Below are the code and all the weights of a small trained network. Each question names an input and a class and asks about switching units off, where a switched-off unit gives its printed mean instead of its output.

import numpy as np


def w(rows, s, z=0):
    codes = np.array(rows[::2]) - 128.0
    scale = np.full(codes.shape[1], s)
    scale[-1] = z or s
    return codes * scale


def norm(h):
    return h / np.sqrt((h * h).mean(-1, keepdims=True) + 1e-5)


def f(y):
    return y / 2 * (1 + np.tanh(0.7978845608 * (y + 0.044715 * y**3)))


def log_softmax(a):
    a = a - a.max(-1, keepdims=True)
    return a - np.log(np.exp(a).sum(-1, keepdims=True))


def net(x, mask):
    res = np.array(x, float).reshape(1, 5) / 4 @ E
    u = 0
    for l in range(3):
        y = f(norm(res) @ A[l][:, :-1].T + A[l][:, -1])
        res = res + np.where(mask[u : u + 7], y, B[l][:, -1]) @ B[l][:, :-1]
        u += 7
    return log_softmax(norm(res)[-1] @ U[:, :-1].T + U[:, -1])


A, B = {}, {}
E = w([
[193,55,105],'x0',
[79,87,128],'x1',
[115,144,252],'x2',
[127,211,127],'x3',
[182,128,151],'x4',
],0.014)
A[0] = w([
[177,78,205,31],'L0N1',
[53,105,52,11],'L0N2',
[32,37,102,64],'L0N3',
[68,105,136,107],'L0N4',
[139,165,250,129],'L0N5',
[154,13,188,244],'L0N6',
[121,143,242,1],'L0N7',
],0.019,0.0036)
B[0] = w([
[19,91,153,180],'L0N1',
[174,178,251,205],'L0N2',
[18,68,135,227],'L0N3',
[46,95,106,165],'L0N4',
[208,192,235,252],'L0N5',
[116,37,59,254],'L0N6',
[243,164,178,216],'L0N7',
],0.026,0.0085)
A[1] = w([
[249,43,179,196],'L1N1',
[80,188,151,89],'L1N2',
[165,194,119,105],'L1N3',
[141,195,139,90],'L1N4',
[247,57,91,80],'L1N5',
[226,30,87,254],'L1N6',
[222,174,72,144],'L1N7',
],0.019,0.0067)
B[1] = w([
[112,4,235,248],'L1N1',
[75,164,128,152],'L1N2',
[173,166,84,179],'L1N3',
[124,186,125,171],'L1N4',
[183,62,190,172],'L1N5',
[171,15,89,229],'L1N6',
[234,117,71,198],'L1N7',
],0.028,0.012)
A[2] = w([
[15,157,108,62],'L2N1',
[62,176,39,139],'L2N2',
[141,125,121,128],'L2N3',
[135,101,124,149],'L2N4',
[48,117,192,69],'L2N5',
[90,234,38,2],'L2N6',
[174,251,53,223],'L2N7',
],0.014,0.0042)
B[2] = w([
[64,173,198,190],'L2N1',
[147,150,111,148],'L2N2',
[139,119,122,134],'L2N3',
[166,129,111,182],'L2N4',
[84,103,227,230],'L2N5',
[155,191,122,163],'L2N6',
[164,75,254,254],'L2N7',
],0.024,0.0039)
U = w([
[6,105,137,188],'0',
[177,23,197,169],'1',
[115,142,52,25],'2',
[125,169,63,11],'3',
[135,178,71,15],'4',
[180,183,214,235],'5',
[178,62,68,150],'6',
[94,102,53,44],'7',
],0.02,0.011)

Each question gives the input, the list of numbers given to net, and the class t.
The units are the neurons (one row each of A and B). Each row of codes is followed by its name. A weight is (code - 128) times the scale printed after its matrix; where a second scale follows, it is the last column's (A, B and U).
mask holds one flag per neuron, layer by layer. A switched-off neuron (its flag False) gives its mean, the last column of its row in B, instead of its output. The means were averaged over made-up inputs and are rounded, as every weight is.
A unit's drop is (log p(t) with every unit on - log p(t) with that unit switched off) / (log p(t) with every unit on - log p(t) with every unit switched off).
The circuit of an input: a set's keep is (log p(t) with only the set's units on - log p(t) with every unit switched off) / (log p(t) with every unit on - log p(t) with every unit switched off). Starting from the 12 units with the biggest drops (on a tie, the unit counted first), units are removed one at a time, each time the one whose removal leaves the highest keep (on an exact tie, the one counted first), for as long as the keep stays at least 0.8.
circuit, biggest first: the units of the circuit, biggest drop first
unit that matters most: the unit with the biggest drop
k most important neurons: the k neurons with the biggest drops, biggest first
top k neurons in layer l: the k neurons of layer l with the biggest drops, biggest first
drop of u: that unit's drop, to one decimal
input [-1,-6,-4,-3,-5], class 5: unit that matters most => L0N6
input [3,-1,-6,1,-8], class 5: circuit, biggest first => [L0N6; L1N6]
input [2,5,-4,8,-4], class 5: 2 most important neurons => [L0N6; L0N2]
input [-5,1,1,0,3], class 5: circuit, biggest first => [L0N5; L1N6]
input [7,-2,4,-1,-8], class 6: circuit, biggest first => [L0N6; L0N2]
input [4,-1,-1,1,-2], class 6: circuit, biggest first => [L1N6; L0N5]
input [-6,5,-8,4,-6], class 0: 2 most important neurons => [L0N5; L0N7]
input [-2,3,-2,0,3], class 0: 3 most important neurons => [L0N3; L0N5; L0N7]
input [5,2,-1,1,-2], class 6: circuit, biggest first => [L0N5; L0N7; L1N1; L2N7]
input [-3,-1,3,4,1], class 5: circuit, biggest first => [L0N5; L1N6]
input [-6,-1,5,-2,5], class 5: top 2 neurons in layer 0 => [L0N5; L0N6]
input [3,3,-8,3,7], class 6: 2 most important neurons => [L1N7; L0N5]
input [6,3,-2,-3,-6], class 6: top 3 neurons in layer 0 => [L0N6; L0N5; L0N1]
input [0,-8,-8,7,5], class 6: top 2 neurons in layer 0 => [L0N5; L0N2]
input [4,8,2,-2,-5], class 0: unit that matters most => L0N3
input [-5,-7,-4,2,-1], class 5: top 2 neurons in layer 1 => [L1N6; L1N1]
input [8,-1,0,-7,-8], class 6: top 2 neurons in layer 0 => [L0N6; L0N5]
input [-3,-4,-6,3,-4], class 5: top 2 neurons in layer 0 => [L0N6; L0N7]
input [0,6,-3,-8,-8], class 0: drop of L1N6 => 0.0
input [-7,7,-1,-3,6], class 0: most important neuron => [L0N3]
input [-1,5,-3,5,7], class 6: drop of L0N3 => 1.9
input [0,1,-7,2,6], class 6: drop of L0N3 => -0.3
